Here is a tiny trained network, its code and every weight. The questions are about switching its units off for an input and a class, where a switched-off unit gives its printed mean instead of its output.

import numpy as np


def w(rows, s, z=0):
    codes = np.array(rows[::2]) - 128.0
    scale = np.full(codes.shape[1], s)
    scale[-1] = z or s
    return codes * scale


def f(y):
    return y / 2 * (1 + np.tanh(0.7978845608 * (y + 0.044715 * y**3)))


def log_softmax(a):
    a = a - a.max(-1, keepdims=True)
    return a - np.log(np.exp(a).sum(-1, keepdims=True))


def net(x, mask):
    res = np.array(x, float).reshape(1, 5) / 4 @ E
    y = f(res @ A[0][:, :-1].T + A[0][:, -1])
    res = res + np.where(mask, y, B[0][:, -1]) @ B[0][:, :-1]
    return log_softmax(res[-1] @ U[:, :-1].T + U[:, -1])


A, B = {}, {}
E = w([
[132,128,127,128,129],'x0',
[196,6,79,33,38],'x1',
[214,123,252,71,212],'x2',
[52,2,242,189,84],'x3',
[87,226,206,45,17],'x4',
],0.0049)
A[0] = w([
[169,46,63,203,220,118],'N1',
[76,215,152,202,199,122],'N2',
[190,141,210,85,176,144],'N3',
[160,48,70,202,211,123],'N4',
[61,37,216,171,95,108],'N5',
[66,51,199,160,100,119],'N6',
[191,44,77,58,74,121],'N7',
[198,34,69,52,68,115],'N8',
[125,138,144,117,95,246],'N9',
[140,107,125,96,105,80],'N10',
[73,218,149,198,201,122],'N11',
[25,145,34,186,47,129],'N12',
[36,141,36,182,57,120],'N13',
[207,135,254,70,211,125],'N14',
[75,210,156,203,194,123],'N15',
[94,203,192,55,24,133],'N16',
[174,56,71,205,207,124],'N17',
[86,195,151,187,186,137],'N18',
[74,210,154,201,195,121],'N19',
[68,216,156,206,200,116],'N20',
[28,145,20,189,45,125],'N21',
[194,215,36,68,158,124],'N22',
[22,145,9,191,38,119],'N23',
[210,220,45,77,154,139],'N24',
[72,203,197,40,22,121],'N25',
[167,51,66,199,215,121],'N26',
[193,35,72,50,69,122],'N27',
[69,43,209,172,94,116],'N28',
[199,62,75,45,80,158],'N29',
[74,204,153,194,191,125],'N30',
[66,50,201,161,101,116],'N31',
[26,144,18,187,44,117],'N32',
[204,134,247,76,199,125],'N33',
[201,224,35,68,162,123],'N34',
[81,199,192,55,26,124],'N35',
[69,47,208,168,96,113],'N36',
[198,214,39,72,160,125],'N37',
[165,53,72,198,209,125],'N38',
[73,219,156,210,196,117],'N39',
[201,227,30,62,161,125],'N40',
[175,42,58,211,224,115],'N41',
],0.0051,0.011)
B[0] = w([
[96,229,182,67,166,157],'N1',
[108,59,171,66,56,157],'N2',
[159,91,83,128,180,158],'N3',
[95,211,150,87,165,156],'N4',
[129,141,232,222,155,147],'N5',
[114,137,195,205,159,145],'N6',
[75,71,227,58,47,147],'N7',
[90,75,237,50,41,149],'N8',
[21,78,31,132,236,254],'N9',
[183,166,255,120,39,113],'N10',
[115,77,160,85,72,158],'N11',
[187,95,126,105,198,162],'N12',
[233,89,145,96,222,152],'N13',
[226,71,71,118,215,164],'N14',
[115,73,160,73,73,156],'N15',
[104,197,137,100,214,158],'N16',
[94,202,154,84,156,156],'N17',
[99,68,126,77,89,158],'N18',
[112,57,170,59,52,155],'N19',
[118,49,197,45,28,155],'N20',
[201,91,145,104,212,162],'N21',
[104,102,235,218,142,159],'N22',
[218,91,160,95,220,163],'N23',
[78,81,210,216,150,169],'N24',
[106,230,171,84,221,155],'N25',
[96,215,166,78,157,156],'N26',
[88,82,202,76,75,151],'N27',
[120,135,203,208,160,148],'N28',
[59,75,158,99,114,169],'N29',
[110,55,160,60,59,154],'N30',
[121,141,208,219,155,144],'N31',
[255,87,170,84,235,158],'N32',
[230,77,65,123,217,159],'N33',
[104,88,250,243,139,162],'N34',
[107,217,156,88,208,153],'N35',
[126,144,220,220,154,145],'N36',
[99,102,229,216,136,159],'N37',
[87,216,153,75,164,156],'N38',
[121,71,171,74,65,156],'N39',
[97,90,245,232,150,165],'N40',
[98,232,189,67,165,158],'N41',
],0.0053,0.0091)
U = w([
[100,119,106,135,135,255],'0',
[118,127,165,221,124,79],'1',
[118,90,140,67,61,86],'2',
[117,243,130,87,148,85],'3',
[255,102,106,123,158,97],'4',
[113,154,16,183,74,137],'5',
[209,163,100,165,24,50],'6',
[209,187,97,171,14,52],'7',
],0.014,0.0079)

Each question gives the input, the list of numbers given to net, and the class t.
The units are the neurons (one row each of A and B). Each row of codes is followed by its name. A weight is (code - 128) times the scale printed after its matrix; where a second scale follows, it is the last column's (A, B and U).
mask holds one flag per neuron, in row order. A switched-off neuron (its flag False) gives its mean, the last column of its row in B, instead of its output. The means were averaged over made-up inputs and are rounded, as every weight is.
A unit's drop is (log p(t) with every unit on - log p(t) with that unit switched off) / (log p(t) with every unit on - log p(t) with every unit switched off).
The circuit of an input: a set's keep is (log p(t) with only the set's units on - log p(t) with every unit switched off) / (log p(t) with every unit on - log p(t) with every unit switched off). Starting from the 12 units with the biggest drops (on a tie, the unit counted first), units are removed one at a time, each time the one whose removal leaves the highest keep (on an exact tie, the one counted first), for as long as the keep stays at least 0.8.
units of the circuit, in order: the units of the circuit, biggest drop first
most important unit: the unit with the biggest drop
top k neurons: the k neurons with the biggest drops, biggest first
drop of u: that unit's drop, to one decimal
input [-7,8,5,-1,-8], class 2: units of the circuit, in order : [N8, N7]
input [3,3,-7,-6,4], class 4: units of the circuit, in order : [N32, N23]
input [3,-4,-1,-5,-7], class 3: units of the circuit, in order : [N41, N1]
input [-3,-2,-8,-6,-4], class 4: units of the circuit, in order : [N32, N23]
input [6,7,0,-5,-6], class 2: top 3 neurons : [N8, N7, N27]
input [3,8,-5,-5,-8], class 2: most important unit : N8
input [-3,-2,8,-5,5], class 4: units of the circuit, in order : [N14, N33]
input [5,0,-2,-1,6], class 3: top 3 neurons : [N25, N35, N16]
input [-3,5,7,4,7], class 3: top 3 neurons : [N25, N35, N16]
input [-6,-5,-6,6,8], class 3: top 2 neurons : [N25, N35]
input [-2,-4,6,-2,-2], class 4: top 2 neurons : [N14, N33]
input [5,-4,1,-5,-7], class 3: top 2 neurons : [N41, N1]
input [6,3,-6,5,7], class 3: top 2 neurons : [N25, N35]
input [2,1,-1,-7,-7], class 1: drop of N24 : 0.3
input [6,-8,-1,0,2], class 2: drop of N13 : 0.0
input [-1,-3,7,2,-1], class 4: drop of N14 : 0.2
input [-1,0,0,-2,-5], class 3: drop of N26 : 0.1
